Here are made-up things, facts about them, and rows of numbers that follow some of those facts. Name the thing behind each unnamed row.

Facts:
Q106: η a; Ξ Q112; δ Q96
Q109: η c
Q112: η a
Q113: η a; Ξ Q970 Q787; δ Q814
Q115: η b; Ξ Q57; δ Q833
Q126: η c; δ Q73
Q128: η a; γ Q978 Q674 Q509 Q198 Q948 Q963 Q159
Q132: η b; Ξ Q926
Q135: η a; δ Q622
Q140: η a; δ Q805
Q141: η b; δ Q968
Q142: η b; Ξ Q159; δ Q615
Q150: η c; δ Q369
Q152: η a; δ Q320
Q153: η b; δ Q135
Q154: η b; δ Q199
Q159: η a
Q163: η c
Q164: η a
Q17: η c; Ξ Q401 Q786; δ Q219
Q172: η a
Q175: η a
Q178: η a
Q186: η a
Q193: η a; δ Q366
Q198: η a; Ξ Q674 Q186; δ Q462
Q199: η b; δ Q477
Q200: η a
Q202: η a
Q207: η b; δ Q154; γ Q282 Q926
Q21: η b
Q219: η a; Ξ Q674 Q238 Q821; δ Q255
Q233: η a; δ Q126
Q237: η a
Q238: η a; δ Q821; γ Q401 Q460 Q483 Q654 Q17
Q239: η b; γ Q57 Q576 Q619 Q812
Q24: η c; δ Q74
Q242: η a; Ξ Q802; δ Q973; γ Q806 Q219 Q689 Q948 Q317 Q113 Q520
Q253: η b; Ξ Q968 Q576 Q135
Q255: η a; δ Q802
Q264: η a
Q281: η c
Q282: η a; δ Q202
Q288: η b; δ Q678
Q30: η a; δ Q614
Q307: η b; δ Q140; γ Q411 Q619 Q457 Q113 Q53 Q109
Q308: η a; Ξ Q633
Q312: η a; γ Q193 Q814 Q126 Q308 Q812
Q317: η b
Q320: η b; δ Q689
Q323: η b
Q344: η b; Ξ Q193 Q578 Q140 Q649 Q958; δ Q288; γ Q509 Q970 Q649 Q95 Q821 Q542 Q172
Q347: η a; δ Q30
Q348: η a
Q360: η a; Ξ Q676 Q369 Q619; δ Q915
Q366: η a; Ξ Q874; δ Q152
Q369: η a; δ Q307
Q373: η a; δ Q153; γ Q202 Q802 Q751 Q288 Q530 Q542 Q458
Q401: η a
Q404: η a; γ Q751 Q237 Q347
Q409: η c; δ Q656
Q411: η a
Q412: η c; δ Q551
Q421: η c; Ξ Q814; γ Q978 Q401 Q656 Q948 Q619 Q106 Q458
Q425: η a; δ Q113
Q438: η a; δ Q808
Q457: η a; δ Q106
Q458: η a
Q460: η a
Q461: η a
Q462: η b; Ξ Q595
Q467: η a; δ Q53
Q473: η a; Ξ Q264 Q281; δ Q115
Q477: η a; γ Q978 Q153 Q963
Q479: η a; γ Q200 Q57 Q945 Q163 Q530 Q21 Q323
Q483: η c; δ Q360
Q484: η a; γ Q348 Q796 Q542
Q487: η a; Ξ Q776 Q578 Q808 Q237; δ Q619
Q495: η a
Q509: η c; Ξ Q631 Q21 Q425; δ Q487
Q519: η a; δ Q404
Q520: η b; δ Q264
Q53: η a; δ Q198
Q530: η a
Q532: η b; δ Q473
Q542: η b; Ξ Q24 Q576 Q307; δ Q483
Q545: η a
Q551: η b; Ξ Q530 Q479; γ Q253 Q462 Q17
Q563: η a
Q57: η b
Q574: η b; Ξ Q281 Q477
Q576: η c
Q578: η c; δ Q810
Q579: η a; Ξ Q776 Q460; δ Q849
Q595: η b; δ Q532; γ Q467 Q631 Q786 Q889
Q6: η a; γ Q57 Q308 Q412
Q610: η b
Q614: η c; δ Q467
Q615: η c; Ξ Q6 Q633 Q519 Q958 Q458; δ Q24; γ Q200 Q24 Q821 Q255 Q812 Q520
Q619: η b; δ Q142
Q622: η a; δ Q691
Q631: η b; δ Q425
Q633: η c; δ Q57
Q637: η a; Ξ Q348 Q702 Q849 Q163 Q939
Q649: η a
Q654: η a; δ Q457
Q656: η a; δ Q207
Q674: η a; δ Q578
Q676: η b; δ Q412
Q677: η b; δ Q479
Q678: η b; δ Q806; γ Q126 Q633 Q545
Q679: η b; Ξ Q348 Q186 Q404; δ Q186
Q689: η a; Ξ Q411 Q178; δ Q509
Q691: η a; Ξ Q233 Q779 Q563; δ Q542; γ Q73 Q153 Q53 Q106
Q695: η a; γ Q806 Q142 Q610 Q186 Q80 Q545 Q164 Q17
Q70: η a; δ Q945
Q702: η a
Q73: η b; δ Q702
Q74: η b
Q746: η b; Ξ Q758 Q53; δ Q112
Q751: η b
Q754: η c; δ Q347
Q758: η a
Q765: η c; Ξ Q95 Q159 Q150; γ Q95 Q958 Q53 Q786 Q178
Q776: η a; γ Q200 Q89 Q751 Q963 Q255 Q323 Q150 Q109
Q779: η a; γ Q689 Q702 Q57 Q802 Q113 Q438
Q781: η b; Ξ Q802 Q963 Q409
Q786: η b; δ Q595
Q787: η b; δ Q163; γ Q360 Q175 Q438
Q796: η b; Ξ Q479; δ Q438
Q80: η a; δ Q344
Q802: η a; δ Q754
Q804: η b; γ Q30 Q654 Q237 Q113
Q805: η c; δ Q282; γ Q973 Q460
Q806: η c; δ Q958
Q808: η a; δ Q17
Q810: η a; Ξ Q199 Q674 Q163 Q939; δ Q939; γ Q199 Q483 Q264 Q153 Q255 Q178
Q812: η b; Ξ Q24 Q495
Q814: η a; δ Q676
Q817: η b; Ξ Q401 Q939; δ Q914
Q821: η a; δ Q95
Q822: η b; δ Q633
Q833: η b; Ξ Q238; δ Q926; γ Q202 Q461 Q542 Q579
Q847: η a; γ Q467 Q656 Q126 Q649 Q532 Q458 Q812
Q849: η a; δ Q631; γ Q142 Q411 Q963 Q164 Q178 Q109
Q874: η a; δ Q519; γ Q676 Q24 Q57 Q198 Q545 Q958 Q150
Q889: η b
Q89: η b; Ξ Q805 Q654 Q457
Q900: η a; Ξ Q112 Q963 Q619; δ Q746; γ Q202 Q282 Q574 Q70 Q89 Q968 Q178
Q914: η a; Ξ Q674 Q140
Q915: η a; δ Q955; γ Q914 Q610 Q412 Q178 Q109
Q926: η b; δ Q242
Q939: η a; δ Q233
Q945: η c; δ Q654
Q948: η c; Ξ Q702
Q949: η a; δ Q677
Q95: η c; δ Q141
Q955: η a; Ξ Q373 Q949 Q369 Q239 Q74 Q109; δ Q786
Q958: η a; δ Q70
Q96: η a; Ξ Q519 Q695; δ Q238; γ Q360 Q317 Q822 Q425
Q963: η a
Q968: η c; δ Q796
Q970: η a
Q973: η c; Ξ Q622 Q323; δ Q193
Q978: η b
Q994: η b; Ξ Q849 Q751; δ Q874

Some things and their rows:
Q80: [  2   4   9  -7 -15   5  -3  -7  15   1  -7   4 -19  11   6  22 -11  10
 -14   6 -12 -13  10 -18  -3  17  25  -1  23  31   0  19   3]
Q178: [  3   2  19   6   1   0   4 -18  23  -1 -19 -20   3  14  16  12 -10   2
 -20 -15  -1   5   2  -1  -6   2   3  -2  13  11  -8   7   3]
Q949: [ 11 -12  -6  -1  -8  18   6 -14  13  -7  -2  10   9  -3  16   2 -22   5
  -8   1  -3   9  11   3 -11   5   6  -5   5  10   4  11   3]
Q900: [ 18  -3  -1  -6   6   7  26   6  -5   4 -21  15   3  -8   4  -8 -28 -11
 -29   4  -3 -30  54   4  10   4 -17   3 -11   5  17   0 -25]
Q847: [ 12  -8 -14   2   0  24  28   8   1   5  -7   6   0  -6  20 -12  -7  -8
  -9  11  -1   4  11  -9  11  13   8  13   5   8  12   8   1]
Q70: [  9  27  19   5 -28  -4   5   5  21  -7  -6   4 -28  22   2  30  -4  15
 -32  23  -6 -26  10 -10 -16  32  23   9   6  39  21  29  13]
Q487: [  3 -19   3   2  -9 -12  15 -24  -5   0  -1  13  20   4   8 -30 -33  24
  -2   1   3  -8  -5  -7  15   2 -18  -8 -26   8  -9  13 -15]
Q135: [ -2 -19  -6  -1  -8  10   6 -16  12  -5  -1   8  12   6  15 -13 -27  22
  -8   7   4   1   2   1  -2   8   0  -8  -6   8  -1  16   1]
Q519: [ 12  -8  -5   2 -13  17   7 -19  12  -9  -4  12   9  -5  17   2 -19   7
  -1   5  -4  14  10   5  -7   1   2  -1   6   8   2   7   6]
Q574: [ -1  17   2  13   9 -53 -30  24 -23  -2   9   5  -3  -8 -13  15  25  -6
  -7   9 -15  -7   7  -2  -2 -18 -15  -3 -30 -17  -3 -27  12]
Q142: [-24   1   4   9  22 -59 -34  15 -29  11  11   3   4   0 -14  -2  16  11
   3   2  -8  -4 -12 -13  19 -21  -9 -13 -25 -19 -27 -23   4]
Q631: [ -5   3 -16  15  18 -23 -40  23 -14 -10   5  -4   7 -13   1  25  28 -16
   6   7 -15   8  18   1 -19 -13  -3  -6  -2 -27   1 -36  32]
Q822: [-18  -4 -12   5   9 -17 -41  31 -23  -1  16   6   0 -15  -8  17  15  -3
  27  10  -3   5 -10   1 -10  -9  11 -16   0 -15  -4 -35  27]
Q239: [-13   2 -22   6  20 -14 -21  46 -32   6  18   8  -7 -21  -4   3  30 -15
   5  20  -8   4   6  -2   8  -3  12   4  -2 -22   3 -28  21]
Q677: [-16  -2 -14   6   8 -23 -37  22 -21  -7  20  13   0 -18  -9  14  14  -1
  -1  18  -5   7   9   5 -17 -13   8  -8 -10 -19   3 -31  27]
Q817: [  1   1 -22 -11  -8 -48 -31  13 -35   9  30  21   3 -22 -14  15  16 -15
  -4  -5 -12  -1  -2 -14 -16 -10   2 -16 -40 -25   7 -27  16]
Q462: [-10  16  15   9   7 -37 -29  10 -31  16  20  16   2 -27 -27  10   8 -19
   9  -8  -4  26  -3  17   9 -39   4 -12 -22 -24 -19 -53  -1]
Q323: [-14   8   0  17  18 -34 -34  32 -16   0   9 -13   0  -5  -3  18  29  -5
   4   3  -3   2  -9   2 -10 -12   2  -5  -8 -19  -1 -30  28]
Q973: [-20  -5  -5 -31   2   1   8 -48   8  -7   3  -3   2  29 -35 -42  -6  32
   7  -8  23 -21 -17  -4  22   0 -43   0  -8  -7 -15  45 -49]

Which thing is each row?
No name comes twice in this set of rows, the named rows included.
[-11   3  -5  -2  10 -33 -30  32 -31   3  11  17   3 -18 -25  15  -4  -3
   1  10  -4 -25  26  10  -9 -14 -12 -19 -26 -21   6 -36   5] | Q781
[ 13  -7   3   3  -9   8  15  -8  13  -1  -5  -8  11   4  16   2 -12  -3
 -13 -12   4   5  -5   4 -23   6  -2  -4  -8   6  16   6   6] | Q348
[  0   1 -17  -1  -3 -40 -32  17 -32   5  24  24   1 -18 -14  17  11  -6
   2   7 -13  -1   7  -8 -11 -15  -6 -11 -33 -20   4 -30  16] | Q994
[ 12 -16 -18  -6   0  31  23   9  -4  11  -1   8   5 -12  21 -11 -14  -6
   7   7  -4   4   6  -8  13  11  14   9  15  12   0   6  -2] | Q779
[ 15  12 -24 -30   3  35  31 -19   0  -3  -6   8 -13   4 -21 -23  21  -6
  11   0   3 -11  16  -8  25  10 -29  31  12  -9   9  32 -48] | Q421
[-26   0  -8 -26  12  16   4 -44  26 -17  -6 -19  -5  32 -23 -29   7  20
  -3 -10  21 -13 -13  -1   7   8 -27   5  21  -8  -7  46 -37] | Q483
[-40 -13 -13  13  18 -36 -33  19 -23   0  29   8   8  -5 -12 -15   6  21
  -7  22  14   0 -15   1  -1  -6   1 -17 -29 -24  -3 -17  21] | Q320
[ -2 -11  13  -2  -5  14   6 -20  12  -4 -11  -3   0  -3  14  -4 -11  -6
  -7 -12 -11   5   3  -8   1   5  18  -5  13   8 -15   5  -1] | Q186
[-10   3 -21  12  14 -26 -31  28 -19 -10  15  14  -3 -21  -5  11  26 -13
 -18  23 -14   8  20   2 -10  -6   5   6 -11 -23  11 -28  26] | Q207
[  5   4 -25 -21  11  26  38 -18  -4  -5  -4   1  -6  13 -20 -45  18  11
  16   1  11 -12   0 -10  34  10 -43  27   1  -7   5  40 -49] | Q615

Now the same things, written a new way:
Known rows:
Q804: [-36  -9   9 -15  -6 -19 -30  25  -6  -3   3  -4  15  13  22  13  -3 -24
  -4  -6  11 -12 -63  31 -24  -8  -4  -1  12 -15  19  -4  -5]
Q150: [ 16  -3   7  16  -6   6 -56  -1   3   7  13  19 -11  11   8 -20  10  36
 -14   1 -19   0  17  21  37   4  -9 -39 -15  -2  20  -3 -20]
Q973: [  8 -21  22   5 -18  18 -52  -8 -17  23  21  11   4  15 -18 -15  20  20
 -23  15  -8  11  16  26  33 -10   0 -11 -21   5  11  22 -12]
Q656: [  4   1  -3  22  -2  21  25   0   6 -10  -1   9  -4  -5   6   6  10  -3
  21 -21 -12 -10  22  -5 -20  -1 -12 -10 -12   1   2   3  27]
Q542: [-20 -12  -4   9  -7  24 -16   1 -34  11  10   2  24  -4   1 -15 -32   0
 -23 -25 -16   6 -19  34 -23  16 -27 -19 -27 -11   3  29  -8]
Q833: [-33 -24  -2  -9 -23  27  -5  15 -25  15  20   4  24  -8  -4  -5 -24   2
 -42 -19 -15  10 -19  36 -31  -4 -18  -6 -34 -14  12  36 -13]
Q238: [  0  22 -11   7   6  16  19  50  24   9 -13  10 -38  20   8  17  17  -8
  53 -20 -21 -28  -9 -14 -30 -15 -30 -20  22  -2   3  -2  36]
Q484: [-15  -8 -21  22   4  17  30  11  -3 -25   9  13 -17 -37  15  38   5 -15
   3 -17   0   8 -32   8 -22 -24   2 -13  -9 -23   4 -15  15]
Q348: [-14 -10 -11  35  21   9  28 -11   1 -31  -6  10  -5 -35  15  21  10 -26
  19  -4   6  -4 -14   4  -9 -12   1  -8   2 -13   0 -15   9]
Q460: [-16 -10  -7  27  16  -2  19  -3   2 -23  -7  10  -6 -20  13  21  15 -23
  24   1  15 -10 -12   1 -12 -13  -1   3  17 -15   4 -15  14]
Q677: [-16  -7   6   1  -2   1 -27   0  -5   3   0  -6  26  18  15 -20 -20  -7
 -15 -24 -14 -13 -16  20 -17  15 -19 -25 -12   3  13  10  -9]
Q949: [ -1   0  -5  22   5  17  30   0  13 -15   0   9   1 -13   7   3  12  -1
  28 -12 -10 -13  25  -5 -18   3 -14  -4  -5  -5   8   1  18]
Q649: [-14  -9 -12  36  20   6  26  -8   2 -33  -6   9  -5 -34  18  20  12 -25
  12  -8   3  -4  -8   2 -12 -10   1  -6  -2 -10   5 -20   6]
Q806: [ 22  -2  11  14   7  16 -73  18   9  33   9  -4 -38  37   1 -24   4   2
   5   0 -35  -8  -4   9  38 -12 -30 -42  -6   7   6  -1  -2]
Q140: [ -2   0  -8  24   6  21  33   3  10 -16  -1  11   0  -9   7   1  13   1
  26 -13 -14 -10  29  -8 -16   5 -14 -11  -4   0   4   6  19]
Q578: [ 15   5   6   6  -3  16 -55  -1   1   8  23   6  -6  10   7 -29  19  28
   2   6 -19   6  13  18  37  -1 -12 -34 -10   0  14   8 -14]
Q945: [ 23   1   5  18  12  20 -73  19  13  35   3 -12 -48  32   6 -28  -3  -4
   4 -11 -44  -6  -9   6  39 -16 -33 -56 -13  11   4  -7 -12]
Q814: [  4 -11  -6  28  -3  16  25   2   8 -22   6   8  -7 -12  15   3   6   7
  25 -25 -15 -25  38  -6 -18  13 -18  -2 -13  -3  10  -7  22]
Q754: [ 34  40   6 -11 -21   9 -55 -14  -5 -21  36  10  19  10  20 -19  26  53
  12 -13  -5  21   4  21  32  29  15 -56  -3   3  11  -3  11]

Name these rows:
No name comes twice in this set of rows, the named rows included.
[ -6 -10   2   2 -24  19  41  15  26   0   5  14   4   2  -9  17  10   8
  -1 -10  -3 -17  17  -4 -29 -27   5  -2 -13  -5  13  15  42] | Q691
[-32   1   7 -14 -13   0 -12  35  14   2   0   6  24  28  23  -8  -3   5
 -18 -13  -8 -28  -2  24 -21  -2 -12 -23   1  -1  30  26  -8] | Q307
[-28 -15  14  -8  -3  -1 -20   5  -1   4   5  -4  28  15  15 -23 -10   0
 -22 -13 -13 -17  10  24 -17  12 -23  -3 -15   0  23  19 -19] | Q619
[  7 -19  11  18 -16  24 -54  -4 -21  16  35   1  -4   8  -1 -12  18   9
 -14   5 -13   2  21  25  42  -4  -3 -30 -18   4   9  30  -9] | Q509
[-20 -12  -9  22  -2   2  29  15  16 -25   1  10 -10 -18  19  40  14 -18
   5  -6  10 -17 -16   4 -13 -33  16 -13   5 -10  15  -9  28] | Q128
[ 17  -3  11   5 -10  12 -57  -6   6   9  21   2  -9  12  12 -19  16  19
 -14  -3 -17   6  12  17  37  -6   1 -43 -19   8  16  -1  -9] | Q412
[-17  -8 -14  13  -1   9  32   9   6 -26   3  10 -17 -37  29  44  21 -26
  -4 -26  -3   6 -16   5 -22 -26  11  -8 -19  -3  11 -28  10] | Q847
[  9   6   6 -15 -15  16 -58  29   5   7  40   3 -17  14   7 -13  29  32
  11  10 -15  -4   5  22  24 -12 -15 -24  -9  -9  21  12  -4] | Q805
[-22  -6 -16  18   7   6  33  15   7 -24   2  14 -13 -27  18  39  21 -20
  19  -6   9  -4 -21   5 -21 -26   2  -3   6 -18  11 -14  12] | Q404
[-23 -10  -8  10   1   0  37  10  22 -24  -4  11 -14 -32  39  39  31 -29
  -9 -21   2  -6   2   3 -21 -31  15  -8 -15   1  22 -30   2] | Q6
[-23  -4   1 -12  -8   8 -25  37  12  22  -5 -12  -8  24  28  -9 -16 -22
 -24 -40 -34 -18 -21  18 -28 -10 -30 -29 -23   8  20   3 -10] | Q678
[ 18  35  -5   7  -7  12  20   2   7 -21   0   9   3   3  22   6  20  11
  54 -37 -10  -6   7  -8 -23  26  -5 -25  11   5  -3 -11  46] | Q438
[-29 -24   9 -11   6 -21 -36  -4   6 -23   6 -27  13 -11  47  -7  -8 -32
 -26 -27  -8 -17 -30  24 -15   1  -6  -4 -21  -1  25 -30 -23] | Q57

The same things again, as new rows of numbers:
Known rows:
Q622: [-42 -36 -28   7 -22  -3 -14  14  35  27 -30 -10   5  -9  17   5  15  21
 -28   4 -12  12  -6 -29  -8  41   2   7 -31 -20]
Q958: [-26  -7 -12 -43  -6  16  11  29  -2 -11   9   0   7 -26  23   5  44  -1
 -24 -21 -25  -3  -6  39 -22  39  11 -39  12 -19]
Q532: [ 10  12  -8   3   4  -1  -5 -29   7  -9  21   4  -4  26  17  15 -19   7
   3  12  -3  18  20  -9  38 -42 -26  29   9  11]
Q24: [ 46  10  12 -12  32  -7  22   6 -54 -18  29  -6 -14  26 -15 -26  -8 -11
  17  12   6 -20  19  15 -21 -44   2   5  31  41]
Q288: [-13  32 -11 -26   0   4   7 -12   8 -40  50  26   7  23  20  17  11  25
  -8  15   6  13  33  22  26 -33 -47  -3  18  21]
Q806: [ 16  35  15 -23   2  18  29  28   3 -18  55  19  10  23   7 -13  35  31
   1  14 -21  -4  29  12 -14  -7 -44   8  10  28]
Q253: [ 22  24   6  10  -2  14  15 -10  10 -29  32  19 -10  24  -7  -1 -19  -5
  18  26  11  -5 -10 -15  42 -34 -31  33  -9   0]
Q57: [ 32  39  35 -29   5 -14 -35   2 -21  -6  49  38 -68  -6 -12  14  -9 -19
  16 -30 -13  51  13  25  23 -70 -25  31 -46  24]
Q412: [ 30  22  13  -1  21   8  14  -1 -16  -2  17  -7  -2  18   4 -13   3  16
  18  10 -16  -5  23 -14  -4 -25 -18  26  10  11]
Q461: [-27 -30  -3  -6   0  -8   2  -6 -22  10 -16  -9  -5 -23   9   6  13   7
 -16 -15   3  -3 -10  -8 -20  13  20 -21  -5 -14]
Q479: [ -7 -46 -42  29 -21 -12  30 -27   9  10 -46 -51  55  19  15 -12 -11  -7
 -10  25  28 -49   3  -3 -19  39  56 -25  65  -3]
Q487: [  3  -2  -3   5   0  12  10  21 -39 -24  -1  13   8 -22 -35   0  -3 -27
   4 -23  17 -27 -27  -3 -21  35  14 -44  15 -27]
Q678: [  0  40  -9 -26 -16   2  -2  -5  37 -42  52  23  19  20  -3  -3  -4  21
  -7  26  23   7  29  32  30 -22 -50  -6  17  25]
Q776: [ -5 -12 -11 -24 -17  -9 -22   9  16   7 -22 -26  13 -31   9 -25  -8 -15
 -17  -8  12  -9  -2  23 -12  35  29 -27  10 -16]
Q164: [-11 -17  15  -5  -6  11  18  13  -2  16  -2  -1  -2 -21  12  -7  30  -7
  -7 -15 -10  -8 -29   6 -17  21  29  -6 -11 -18]
Q106: [-28  -8  19 -11 -10  17  16   8 -12  12   7  13  17 -26   9   4  48  20
 -10 -24  -1   0 -17  14 -26  18  21 -22   6 -13]
Q80: [-36  -2   5 -35 -34  23  33  30  25 -11  31  18  13 -18  18  -4  67  24
 -34  -5  -7  -4 -12  27 -29  44  -2 -33 -11  -3]
Q914: [-12  -2  17   5  10  13  12   6 -13  13 -12  -7   8 -16   9   3   4 -21
  10 -24  -9 -22 -26   1  -2  33  23 -25  -4 -30]
Q758: [-18 -29 -19   4 -12 -10   1  19   3   2 -23   7  -4 -12 -16  -1   9  -2
 -13  -4   4   0 -20  -2 -20  30  15 -19 -15  -9]

Rows to name:
No name comes twice in this set of rows, the named rows included.
[ 30  33   4 -17 -14 -12 -36  -8  40 -18  28   4 -17   9 -15 -24 -38 -13
   5  21  19  20  19  28  28 -44 -20  21 -18  24] | Q307
[ -2 -35   4  22 -10  -8 -10  -6 -19  41 -35 -10 -13 -19   4  16   7 -10
   0 -33  -8   9 -10  -8 -27   2  49   5  -7  -1] | Q802
[-10  -1  11 -15 -15  -6  -3  23  35   1  -9 -10  20 -25  -6 -19   7 -13
 -10   5   4 -10 -16  38 -15  44   7 -28  -5  -3] | Q238
[-34   1   4   0 -10   4 -20  -9  14   9 -25  -9  40 -38  -6 -15  11  39
 -16  -7  30   6 -16  10 -13  25  17 -28  10 -25] | Q900
[-56 -19 -19  -4 -35  -9 -41 -18  58  44 -43 -26  31 -28  30  -3  17  47
 -34 -14   7  32  14   1 -19  37  12  -6  -4 -14] | Q373
[ -5 -32   7  -5   3   6  18   3 -10  11 -19 -11  -6 -18   1 -15  12 -16
  -9  -6   1 -13 -32   4 -20   5  34 -10  -6 -16] | Q264
[ 16   9 -13   3  24  -9  -4  16   0 -10  -1  -3  -3  19 -28 -17  -8  21
  -1  33  -7   8  28 -11  -9 -12 -31  25   4  20] | Q281
[ 48  20   5  22  16   5   3 -13 -40 -48  -6  32   1  25 -67  10 -20 -29
  18  24  26   8   0  32  18 -57 -18   9  39  34] | Q74
[ -2  -1  23  21  -9  -6  -1   0  -6  35 -11  -3  -2 -10  14  11  -3 -26
  21 -40 -14 -16 -19 -16 -10  44  31 -11 -21  -9] | Q219
[ 10  15 -20  -2   0 -10 -29 -27  36 -13   3  -8   3  20  -4  -3 -33   6
  -3  33  12  16  26   1  38 -30 -30  30   9  11] | Q595
[-21 -18  13 -13  14 -14 -10   5 -38  14 -11   2 -32 -36   2   7  12  -3
  -1 -34  -3  13 -15   3 -20  -7  24 -21 -25 -21] | Q202
[  8  18  -7  14  13   9  -4  17   2  -7  -5   7  15  17 -25  -1   5  43
   1  26  -8  17  26 -11 -12 -11 -36  22  17  18] | Q409
[ 23  24  -3   2 -17  -3 -25 -26  23  -8   3  10  14  17 -13   0 -22   3
   8  13  17  23  31  32  29 -39 -13  20  25  28] | Q239

